Below is a small trained network, with its code and all its weights. Each question gives an input and a class and asks what happens when units are switched off, that is, made to give their printed mean instead of their output.

import numpy as np


def w(rows, s, z=0):
    codes = np.array(rows[::2]) - 128.0
    scale = np.full(codes.shape[1], s)
    scale[-1] = z or s
    return codes * scale


def f(y):
    return y / 2 * (1 + np.tanh(0.7978845608 * (y + 0.044715 * y**3)))


def log_softmax(a):
    a = a - a.max(-1, keepdims=True)
    return a - np.log(np.exp(a).sum(-1, keepdims=True))


def net(x, mask):
    res = np.array(x, float).reshape(1, 7) / 4 @ E
    y = f(res @ A[0][:, :-1].T + A[0][:, -1])
    res = res + np.where(mask, y, B[0][:, -1]) @ B[0][:, :-1]
    return log_softmax(res[-1] @ U[:, :-1].T + U[:, -1])


A, B = {}, {}
E = w([
[211,62,157,150,177,190,192],'x0',
[142,157,109,82,151,162,190],'x1',
[105,2,92,114,137,163,65],'x2',
[91,130,129,52,189,120,104],'x3',
[226,147,171,123,111,101,167],'x4',
[235,199,96,75,117,107,125],'x5',
[154,121,158,160,138,60,161],'x6',
],0.0084)
A[0] = w([
[176,113,185,46,139,64,212,244],'N0',
[131,220,84,147,75,44,32,202],'N1',
[138,121,98,13,130,254,157,201],'N2',
[140,96,87,75,147,128,37,157],'N3',
[88,114,109,134,180,81,113,131],'N4',
[81,78,91,152,137,155,45,187],'N5',
[105,142,190,220,45,80,133,246],'N6',
[106,157,115,137,54,97,123,181],'N7',
[107,184,81,176,93,156,71,249],'N8',
[41,189,199,115,202,205,137,254],'N9',
[58,125,102,33,167,232,196,235],'N10',
],0.0099,0.0039)
B[0] = w([
[214,138,102,186,105,80,106,248],'N0',
[54,78,158,131,40,57,84,248],'N1',
[90,116,103,96,163,26,115,252],'N2',
[108,109,62,159,159,94,109,197],'N3',
[51,86,115,57,215,135,126,156],'N4',
[46,118,89,9,91,180,162,245],'N5',
[65,86,106,156,103,75,80,239],'N6',
[85,72,175,133,107,100,2,183],'N7',
[6,125,80,119,7,135,127,206],'N8',
[93,74,135,40,159,65,129,220],'N9',
[118,86,58,92,212,92,113,254],'N10',
],0.0073,0.0085)
U = w([
[171,155,106,93,229,29,143,159],'0',
[82,118,70,64,162,153,137,196],'1',
[233,201,126,126,130,57,146,69],'2',
[186,134,150,188,194,109,114,119],'3',
[116,214,166,138,178,254,92,5],'4',
[195,134,194,107,83,78,125,44],'5',
[115,163,149,141,100,181,112,81],'6',
[115,76,195,150,5,82,65,191],'7',
],0.009,0.0033)

Each question gives the input, the list of numbers given to net, and the class t.
The units are the neurons (one row each of A and B). Each row of codes is followed by its name. A weight is (code - 128) times the scale printed after its matrix; where a second scale follows, it is the last column's (A, B and U).
mask holds one flag per neuron, in row order. A switched-off neuron (its flag False) gives its mean, the last column of its row in B, instead of its output. The means were averaged over made-up inputs and are rounded, as every weight is.
A unit's drop is (log p(t) with every unit on - log p(t) with that unit switched off) / (log p(t) with every unit on - log p(t) with every unit switched off).
The circuit of an input: a set's keep is (log p(t) with only the set's units on - log p(t) with every unit switched off) / (log p(t) with every unit on - log p(t) with every unit switched off). Starting from all 11 units, units are removed one at a time, each time the one whose removal leaves the highest keep (on an exact tie, the one counted first), for as long as the keep stays at least 0.8.
units of the circuit, in order: the units of the circuit, biggest drop first
most important unit: the unit with the biggest drop
top k neurons: the k neurons with the biggest drops, biggest first
drop when u is switched off: that unit's drop, to one decimal
input [8,2,7,-5,-5,7,0], class 0: units of the circuit, in order	N2, N8
input [-3,-2,-7,8,-5,2,0], class 7: top 2 neurons	N1, N5
input [-1,4,4,-8,6,6,2], class 2: top 2 neurons	N8, N0
input [-4,-4,8,-1,-4,0,-2], class 1: units of the circuit, in order	N5
input [-1,-8,8,4,2,0,8], class 1: top 2 neurons	N5, N4
input [-6,8,3,6,0,7,-4], class 0: units of the circuit, in order	N2, N5
input [6,0,-7,-8,-3,1,-2], class 6: units of the circuit, in order	N1, N2
input [8,3,5,-2,-1,5,-6], class 0: units of the circuit, in order	N2, N8
input [5,1,1,-3,3,-3,8], class 3: top 3 neurons	N1, N8, N5
input [-2,1,-3,6,-6,8,8], class 7: top 2 neurons	N1, N10
input [-5,6,-8,4,5,8,-8], class 7: top 3 neurons	N1, N7, N8
input [8,6,-3,-3,1,5,-1], class 2: top 2 neurons	N0, N9
input [-7,7,-7,4,8,-1,-8], class 7: top 2 neurons	N1, N7
input [2,-8,-5,7,7,8,6], class 2: units of the circuit, in order	N0
input [-8,-3,-8,7,-3,-3,-6], class 7: top 2 neurons	N1, N7
input [8,0,4,1,-3,2,6], class 3: top 2 neurons	N9, N5
input [-2,-8,5,-2,-1,-7,-3], class 1: drop when N5 is switched off	0.8
input [6,7,6,7,-6,8,-5], class 0: drop when N2 is switched off	0.3
input [3,6,1,-1,4,-6,3], class 0: drop when N2 is switched off	-0.1
input [5,-7,0,8,2,6,-1], class 2: most important unit	N10
